The symbols move the units like this.
+: tj->fq, gj->cr, ft->rp, tc->rf, pm->cn, sq->jp, hg->cz, sb->dr, zc->lh, rn->fm, qq->nf, mn->zr, pr->lp, tm->pg, tq->sq, fd->pc, fh->sn, gr->ct, zl->bc, bb->hs, hb->tc, sc->qt, ls->pz, zm->cd, cm->mf, fq->ql, rf->lt, dq->gh, zd->zh, sn->nt, th->bq, ll->hg, rh->sd, cf->fd, gd->pr, ph->ll, fg->ff, jp->ls, bq->zd, hr->rn, lg->dj, lb->qs, jz->zp, rp->jh, jb->tq, bp->zm, cr->tm, br->hh, fp->jd, dt->qq, nj->jj, gn->cf, zf->gr, bg->qn, cn->rh, gp->gf, ng->zq, hs->dq, hq->th, zr->br, nz->ft, cz->fp, dh->bm, pz->fl, fm->ns, bs->cj, jr->gd, tr->jz, jh->qm, dr->bp, dj->qz, sr->gl, ns->tj, qm->pn, gl->rz, lt->bg, ds->dn, dn->lf, ld->rq, jn->lb, qb->fh, nb->gg, gs->qb, lc->lz, pc->mn, nm->zb, mh->zf, sd->cm, jd->nz, zb->nj, zq->hz, fl->nm, rq->hq, gg->ds, lf->dh, bc->tr, nf->zl, bt->fg, mf->sr, cj->qc, qz->ph, hz->jn, jj->hr, bm->sc, lp->hf, cd->lc, gf->sb, hf->hb, lz->jq, qf->qd, rz->qf, nt->mh, tz->ng, ct->bb, qs->nb, lh->gp, zp->gj, jq->jr, dc->bz, qt->lg, bz->pm, gh->dt, zh->dc, pn->bs, pg->bt, ql->gs, ff->ld, qn->gn, qd->tz, qc->zc, hh->jb
$: tj->lb, gj->qm, ft->ql, tc->bt, pm->jq, sq->sd, hg->rn, sb->dq, zc->gr, rn->zq, qq->cz, mn->zh, pr->gj, tm->bs, tq->rh, fd->bq, fh->dn, gr->qt, zl->jd, bb->dj, hb->pg, sc->pz, ls->mf, zm->qq, cm->lp, fq->qs, rf->fg, dq->ph, zd->zm, sn->lf, th->dr, ll->hr, rh->gd, cf->th, gd->zp, ph->jj, fg->zc, jp->cm, bq->bp, hr->ng, lg->nm, lb->mn, jz->rp, rp->gs, jb->cn, bp->dt, cr->pn, br->bz, fp->ns, dt->hg, nj->qd, gn->hq, zf->sc, bg->ld, cn->jr, gp->bb, ng->gn, hs->qz, hq->sb, zr->dc, nz->fq, cz->fm, dh->jp, pz->sr, fm->hz, bs->nt, jr->jz, tr->ft, jh->qb, dr->gh, dj->zb, sr->hb, ns->jn, qm->fh, gl->tc, lt->ff, ds->jb, dn->tq, ld->gp, jn->pc, qb->ds, nb->br, gs->gg, lc->zl, pc->zd, nm->rz, mh->bm, sd->pr, jd->tj, zb->qf, zq->cf, fl->gl, rq->gf, gg->hh, lf->sq, bc->nz, nf->fp, bt->qc, mf->hf, cj->mh, qz->nj, hz->fd, jj->tz, bm->ls, lp->cr, cd->nf, gf->hs, hf->tm, lz->bc, qf->lt, rz->rf, nt->dh, tz->qn, ct->lg, qs->zr, lh->ct, zp->jh, jq->tr, dc->lc, qt->fl, bz->lz, gh->ll, zh->cd, pn->sn, pg->cj, ql->nb, ff->lh, qn->rq, qd->bg, qc->zf, hh->pm
~: tj->fp, gj->gd, ft->bc, tc->sr, pm->br, sq->dn, hg->gh, sb->rq, zc->bt, rn->ll, qq->bp, mn->jn, pr->rh, tm->lp, tq->ds, fd->zq, fh->jh, gr->qc, zl->cd, bb->lh, hb->mf, sc->mh, ls->dh, zm->bq, cm->sq, fq->jd, rf->gl, dq->gf, zd->fd, sn->qm, th->gn, ll->dq, rh->jb, cf->ng, gd->cn, ph->hs, fg->tc, jp->lf, bq->cf, hr->ph, lg->gr, lb->ns, jz->jq, rp->tr, jb->gg, bp->th, cr->pr, br->qs, fp->qq, dt->dr, nj->dj, gn->tz, zf->cj, bg->qf, cn->hh, gp->ff, ng->jj, hs->gp, hq->qn, zr->lb, nz->zl, cz->dt, dh->sn, pz->bm, fm->hg, bs->cr, jr->pm, tr->lz, jh->jz, dr->hq, dj->ct, sr->ls, ns->cz, qm->zp, gl->pz, lt->rz, ds->gs, dn->qb, ld->lt, jn->fm, qb->rp, nb->fq, gs->ft, lc->zh, pc->hz, nm->qt, mh->bs, sd->tq, jd->nf, zb->lg, zq->hr, fl->sc, rq->bg, gg->ql, lf->fh, bc->lc, nf->zm, bt->hb, mf->jp, cj->tm, qz->bb, hz->rn, jj->qz, bm->nt, lp->sd, cd->zd, gf->ld, hf->cm, lz->dc, qf->nm, rz->fl, nt->pn, tz->nj, ct->zc, qs->tj, lh->fg, zp->jr, jq->bz, dc->mn, qt->zf, bz->zr, gh->sb, zh->pc, pn->gj, pg->hf, ql->nz, ff->rf, qn->qd, qd->zb, qc->pg, hh->nb
*: tj->lc, gj->sq, ft->pm, tc->qt, pm->gs, sq->pn, hg->bq, sb->ng, zc->rz, rn->bp, qq->pc, mn->jd, pr->lf, tm->ls, tq->qm, fd->cz, fh->pr, gr->rf, zl->zr, bb->bg, hb->sc, sc->bt, ls->cj, zm->jn, cm->nt, fq->lz, rf->lg, dq->gn, zd->ns, sn->lp, th->rn, ll->th, rh->fh, cf->hg, gd->dn, ph->hq, fg->nm, jp->bs, bq->fm, hr->dr, lg->ff, lb->zl, jz->jb, rp->cn, jb->jh, bp->hz, cr->jp, br->ft, fp->zh, dt->fd, nj->gf, gn->ll, zf->tc, bg->qz, cn->qb, gp->qd, ng->gh, hs->qn, hq->hr, zr->nz, nz->bz, cz->zd, dh->tm, pz->qc, fm->zm, bs->mf, jr->ds, tr->hh, jh->rh, dr->zq, dj->ld, sr->zf, ns->cd, qm->sd, gl->gr, lt->dj, ds->zp, dn->gj, ld->nj, jn->nf, qb->gd, nb->tr, gs->jr, lc->qs, pc->fp, nm->lh, mh->hb, sd->sn, jd->dc, zb->gp, zq->dt, fl->zc, rq->jj, gg->jz, lf->cr, bc->br, nf->mn, bt->fl, mf->mh, cj->sr, qz->rq, hz->qq, jj->sb, bm->pg, lp->dh, cd->lb, gf->tz, hf->bm, lz->nb, qf->bb, rz->ct, nt->hf, tz->dq, ct->lt, qs->bc, lh->qf, zp->tq, jq->gg, dc->fq, qt->fg, bz->ql, gh->cf, zh->tj, pn->cm, pg->pz, ql->jq, ff->zb, qn->ph, qd->hs, qc->gl, hh->rp

The rows follow the links: the fewer symbols apart two units are, the more alike their rows tend to be.

Row, then unit:
45,556,-853,166,-204,405,-167,4,-49,92,382,348,-553,126,104,115,-84,44,-342,30,-82,-180,916,-9,-279,104,-128,-160,301,-243,-448,491,-922,-65,714,750,-243,213,-530,-117,177: zr
-196,-246,898,79,228,-195,-19,-3,84,192,-556,53,839,-25,152,164,122,145,318,-136,-71,130,-466,-300,528,184,544,346,161,215,723,-435,758,-188,-519,-727,87,-603,360,8,-214: dj
-4,607,-782,232,-172,449,-213,9,-33,178,303,445,-405,138,199,208,-45,106,-333,-13,-125,-192,1008,-122,-171,182,15,-81,419,-234,-308,469,-910,-142,713,717,-280,65,-549,-156,160: jd
-279,91,705,262,177,38,-154,29,115,373,-561,379,862,43,348,359,154,265,217,-191,-172,85,35,-447,563,358,737,446,471,140,767,-272,421,-355,-237,-522,-49,-747,138,-94,-169: rq
-170,-264,913,69,225,-228,-5,9,87,167,-536,35,820,-51,134,150,124,124,320,-135,-66,148,-520,-285,498,163,511,356,127,225,722,-438,757,-190,-538,-732,109,-568,386,4,-197: zb
-165,-329,923,18,221,-257,23,12,84,138,-536,-38,791,-42,87,87,112,82,333,-118,-38,175,-604,-244,460,118,458,316,60,241,672,-478,814,-130,-586,-766,136,-526,406,34,-195: lt
-142,670,-414,386,-80,472,-284,23,9,377,20,659,38,150,373,387,36,233,-217,-116,-210,-153,1034,-354,112,354,405,153,686,-179,93,340,-714,-344,609,466,-325,-322,-496,-194,83: zd
-22,-609,807,-210,194,-443,186,-13,29,-148,-325,-417,448,-113,-168,-170,63,-81,311,-13,114,186,-956,81,215,-144,43,111,-369,239,368,-494,929,99,-727,-738,266,-118,550,149,-174: fl
238,-559,-46,-421,-42,-373,299,-42,-62,-466,245,-678,-440,-133,-431,-487,-103,-303,64,197,272,94,-813,507,-349,-453,-666,-334,-769,79,-462,-112,344,415,-348,-81,265,626,330,203,6: lp
208,250,-903,-77,-227,213,7,-18,-94,-170,547,-40,-839,38,-143,-151,-137,-125,-310,138,72,-147,495,285,-516,-163,-515,-357,-140,-216,-717,426,-762,190,545,743,-104,574,-364,-11,206: jq
-79,-506,877,-121,221,-388,129,-9,63,-36,-417,-269,634,-89,-54,-60,77,-26,368,-47,38,182,-842,-62,349,-37,215,210,-211,259,512,-482,906,10,-691,-784,217,-305,506,102,-176: rf
227,111,-849,-138,-210,135,49,-15,-102,-258,548,-168,-850,11,-224,-241,-123,-182,-290,173,122,-114,300,361,-539,-256,-630,-391,-290,-185,-770,392,-652,264,432,681,-39,656,-288,25,194: gs
-274,122,676,286,171,49,-156,7,94,393,-538,398,845,41,350,395,132,253,200,-190,-179,56,74,-469,551,360,736,431,510,127,785,-269,378,-364,-198,-492,-55,-746,97,-102,-165: qn
282,-162,-637,-288,-166,-84,170,-25,-92,-411,504,-421,-823,-61,-360,-387,-149,-256,-172,212,208,-49,-154,492,-554,-379,-751,-447,-559,-113,-764,226,-320,382,161,450,86,766,-54,118,155: zp
-165,664,-342,393,-55,461,-307,28,33,401,-52,682,124,157,385,435,44,265,-194,-124,-232,-140,1005,-387,156,392,469,194,697,-164,165,300,-638,-340,583,386,-303,-386,-481,-206,57: qq
-188,650,-206,405,-49,449,-314,33,42,437,-119,679,240,152,432,451,60,277,-148,-158,-252,-122,946,-436,238,430,548,230,752,-137,258,233,-547,-400,502,292,-311,-479,-414,-224,17: hz
103,-681,548,-335,115,-476,264,-33,-1,-325,-97,-607,104,-146,-319,-340,-1,-200,258,95,204,172,-1066,279,-5,-319,-287,-98,-621,207,38,-384,807,281,-662,-562,313,206,533,164,-99: hb
265,-542,-62,-419,-42,-359,290,-33,-79,-486,273,-679,-480,-156,-459,-490,-93,-308,52,204,232,72,-771,491,-374,-458,-692,-339,-765,71,-481,-89,297,430,-322,-55,243,634,295,199,29: cr
30,573,-837,177,-201,423,-178,8,-38,121,356,362,-517,121,144,130,-57,53,-339,24,-90,-185,945,-37,-257,115,-81,-133,348,-253,-412,474,-920,-85,702,753,-257,184,-548,-139,164: dc
-133,-366,933,-21,212,-291,72,16,87,80,-510,-104,747,-76,53,60,116,68,341,-90,1,160,-677,-191,439,74,378,274,-21,243,647,-495,865,-100,-607,-784,159,-456,460,61,-200: lh
-200,645,-257,399,-35,457,-292,35,39,418,-93,695,201,165,419,443,50,264,-175,-138,-255,-148,968,-420,191,412,531,239,735,-116,254,243,-588,-376,540,313,-330,-447,-441,-221,43: fm
72,-667,615,-310,131,-471,255,-36,10,-272,-172,-568,195,-153,-276,-314,1,-186,290,68,188,169,-1042,237,51,-281,-208,-42,-565,222,118,-420,841,240,-689,-602,311,130,542,195,-111: pz
-156,-343,918,-8,219,-261,55,11,94,107,-502,-61,772,-52,93,61,109,72,331,-109,-13,156,-646,-209,456,95,413,314,0,233,659,-461,843,-115,-601,-784,154,-480,446,44,-194: ff
193,278,-918,-72,-208,235,-21,-10,-90,-165,540,-2,-817,38,-131,-133,-131,-128,-329,134,51,-148,533,265,-485,-142,-502,-324,-90,-229,-706,438,-783,166,552,753,-113,562,-393,-13,217: tr
-284,394,366,371,105,249,-246,28,79,462,-409,594,688,95,461,467,118,312,80,-194,-245,-22,506,-535,477,441,755,403,709,16,662,-60,-9,-433,99,-198,-200,-742,-123,-174,-87: hr

Each walk starts at a row. The symbols on each line, taken left to right, move it on to the next unit.
Answer with the unit's row; about right is enough.
start 129,436,-924,62,-217,337,-86,8,-89,-23,464,182,-712,83,12,20,-99,-35,-362,76,-18,-186,754,128,-417,-12,-309,-250,104,-225,-579,482,-878,61,672,784,-206,377,-481,-78,198
$ $ * ~ $ $ + $ 104,478,-904,84,-226,349,-124,2,-74,-14,449,199,-655,86,24,20,-93,-3,-349,69,-38,-181,789,100,-376,1,-268,-213,164,-243,-557,491,-906,27,677,779,-191,354,-496,-64,183
+ * + + + * * + * 141,-668,441,-369,95,-482,279,-25,-20,-366,-21,-644,-4,-154,-362,-399,-19,-244,230,99,219,166,-1035,344,-96,-354,-396,-131,-679,175,-63,-348,722,313,-638,-472,314,303,493,200,-90
start 174,289,-929,-36,-215,252,-24,0,-76,-143,519,36,-795,45,-109,-115,-118,-102,-339,125,57,-154,564,241,-479,-132,-457,-323,-59,-225,-695,467,-813,143,570,756,-129,526,-426,-30,209
$ $ * ~ ~ $ $ $ ~ -97,675,-610,323,-145,478,-267,32,-2,301,150,587,-182,151,307,310,-7,192,-280,-72,-191,-171,1071,-243,-25,285,227,50,594,-236,-93,395,-838,-265,690,592,-303,-144,-531,-182,133
~ + * $ ~ ~ * + ~ ~ -221,619,-161,408,-35,425,-305,23,52,431,-128,704,298,159,428,470,48,299,-131,-156,-248,-111,937,-441,256,434,566,253,751,-114,321,213,-518,-396,475,248,-306,-501,-391,-208,36
start 216,-620,189,-415,51,-432,291,-50,-47,-442,131,-692,-252,-143,-413,-449,-52,-300,151,156,268,115,-941,454,-237,-425,-570,-259,-745,125,-295,-209,533,393,-501,-269,294,492,398,222,-31
$ $ ~ $ + ~ * * + 148,-672,403,-377,83,-478,284,-32,-11,-374,-7,-658,-60,-142,-380,-402,-31,-260,224,120,235,159,-1029,358,-118,-381,-423,-165,-681,179,-111,-330,702,320,-581,-437,313,342,485,209,-74
* ~ + * + $ $ 6,-601,777,-223,183,-450,198,-22,46,-156,-310,-438,422,-134,-179,-197,45,-100,322,10,126,188,-989,81,229,-170,0,79,-412,259,324,-479,916,132,-708,-724,276,-111,552,146,-159
start 281,-398,-334,-376,-101,-232,261,-32,-99,-473,411,-606,-672,-103,-426,-481,-125,-310,-64,220,259,35,-530,548,-477,-451,-757,-416,-717,-28,-644,47,34,430,-124,186,200,713,143,164,77
* * $ $ $ ~ $ ~ + 283,-324,-462,-362,-109,-200,216,-34,-104,-469,453,-539,-757,-85,-427,-448,-132,-293,-104,203,225,-6,-383,538,-527,-436,-759,-429,-659,-41,-689,125,-104,404,-15,285,152,753,72,141,111
$ * * ~ $ + $ ~ 287,-270,-535,-332,-132,-139,191,-35,-107,-439,504,-504,-787,-75,-418,-433,-132,-288,-131,214,231,-23,-296,518,-537,-419,-763,-433,-638,-64,-723,172,-188,400,34,338,122,762,17,145,130
start 49,-664,710,-262,161,-461,233,-17,18,-234,-235,-510,318,-145,-245,-249,30,-154,296,29,148,187,-1037,148,124,-224,-104,23,-500,235,215,-447,894,180,-697,-664,307,23,552,166,-130
* + $ + + * * $ -262,59,742,244,174,9,-151,31,98,360,-541,348,864,37,324,346,164,229,232,-187,-174,66,-15,-452,576,333,724,425,457,135,770,-296,453,-350,-270,-562,-41,-749,161,-87,-172
* + + $ $ ~ * -271,418,300,400,87,270,-253,39,107,478,-383,621,648,109,439,472,111,306,48,-192,-250,-23,548,-536,465,437,760,408,715,9,636,-46,-62,-430,137,-145,-206,-726,-145,-181,-95
start -288,321,449,353,112,199,-231,46,98,460,-444,569,731,91,437,455,130,302,90,-213,-234,-8,419,-517,505,436,757,425,676,63,695,-109,77,-418,41,-268,-182,-770,-79,-164,-103
~ * + * * $ -246,548,59,415,26,376,-303,41,60,477,-275,671,465,136,434,484,94,314,-52,-197,-247,-80,783,-509,362,449,674,338,771,-51,471,113,-333,-417,331,72,-274,-616,-297,-190,-32
+ ~ $ + + * -68,675,-644,293,-140,481,-265,22,-9,290,162,546,-222,139,281,302,-39,178,-287,-65,-185,-177,1051,-231,-48,263,200,31,565,-218,-132,410,-845,-236,681,619,-308,-114,-546,-192,114
start -245,-33,799,192,206,-66,-93,33,98,299,-560,256,871,7,279,273,144,217,274,-189,-141,89,-181,-429,562,289,677,405,373,161,790,-349,554,-288,-350,-615,2,-718,237,-51,-174
+ * * + * * $ ~ * ~ -272,452,263,400,86,281,-275,32,89,469,-367,638,630,108,462,481,108,315,41,-196,-250,-31,605,-528,462,463,732,399,739,-10,608,-11,-102,-428,171,-110,-225,-716,-180,-195,-71
* $ ~ * $ * $ ~ * -276,363,396,373,102,222,-229,39,81,472,-437,584,711,104,415,444,119,304,79,-199,-244,-20,457,-539,494,450,751,419,678,24,684,-80,22,-440,82,-217,-178,-747,-110,-157,-96
start 4,603,-795,222,-175,445,-204,28,-51,161,315,441,-439,130,163,195,-58,83,-331,-4,-128,-191,976,-86,-218,150,-11,-105,379,-241,-350,475,-915,-131,721,724,-279,105,-547,-146,162
+ $ $ $ ~ ~ -88,687,-574,324,-111,480,-276,30,-2,306,133,600,-120,152,298,338,9,202,-257,-89,-206,-172,1032,-272,-3,293,252,75,621,-213,-59,401,-821,-255,666,567,-303,-178,-534,-184,116
$ $ ~ $ + ~ * * + -44,642,-729,263,-172,461,-228,17,-16,208,247,492,-336,146,230,254,-39,146,-301,-30,-146,-185,1021,-170,-151,207,94,-33,478,-245,-241,450,-898,-187,701,685,-314,-7,-541,-163,144
start -260,482,181,406,56,326,-291,36,89,481,-332,655,557,117,457,484,116,315,5,-197,-251,-57,669,-525,420,463,726,358,758,-37,557,24,-191,-439,231,-48,-252,-668,-238,-211,-49
+ + ~ ~ $ ~ + -256,545,95,426,38,360,-284,50,69,466,-295,681,511,143,454,491,101,313,-29,-180,-261,-78,733,-521,386,457,681,351,767,-54,492,87,-289,-423,314,35,-240,-653,-276,-212,-36
* $ + $ * * -133,687,-494,348,-116,483,-284,20,14,341,69,637,-50,166,346,378,11,226,-234,-89,-220,-164,1042,-307,41,334,347,107,635,-193,32,358,-774,-296,647,519,-317,-258,-507,-200,98
start 134,392,-932,29,-216,314,-74,5,-74,-67,492,118,-741,77,-43,-46,-107,-55,-336,91,3,-155,696,166,-442,-67,-376,-284,50,-242,-639,495,-857,79,629,779,-166,438,-462,-45,208
+ + * ~ + $ * 282,-222,-567,-329,-143,-123,195,-26,-112,-413,503,-472,-808,-88,-400,-423,-147,-281,-144,206,211,-23,-244,524,-541,-425,-767,-444,-591,-71,-766,193,-235,386,84,378,113,769,-1,135,130
* ~ + ~ ~ * $ $ 238,-5,-787,-216,-194,31,115,-28,-98,-341,576,-299,-883,-26,-303,-307,-137,-222,-259,184,160,-90,101,431,-550,-325,-693,-417,-406,-168,-783,327,-508,315,332,583,13,720,-176,82,174
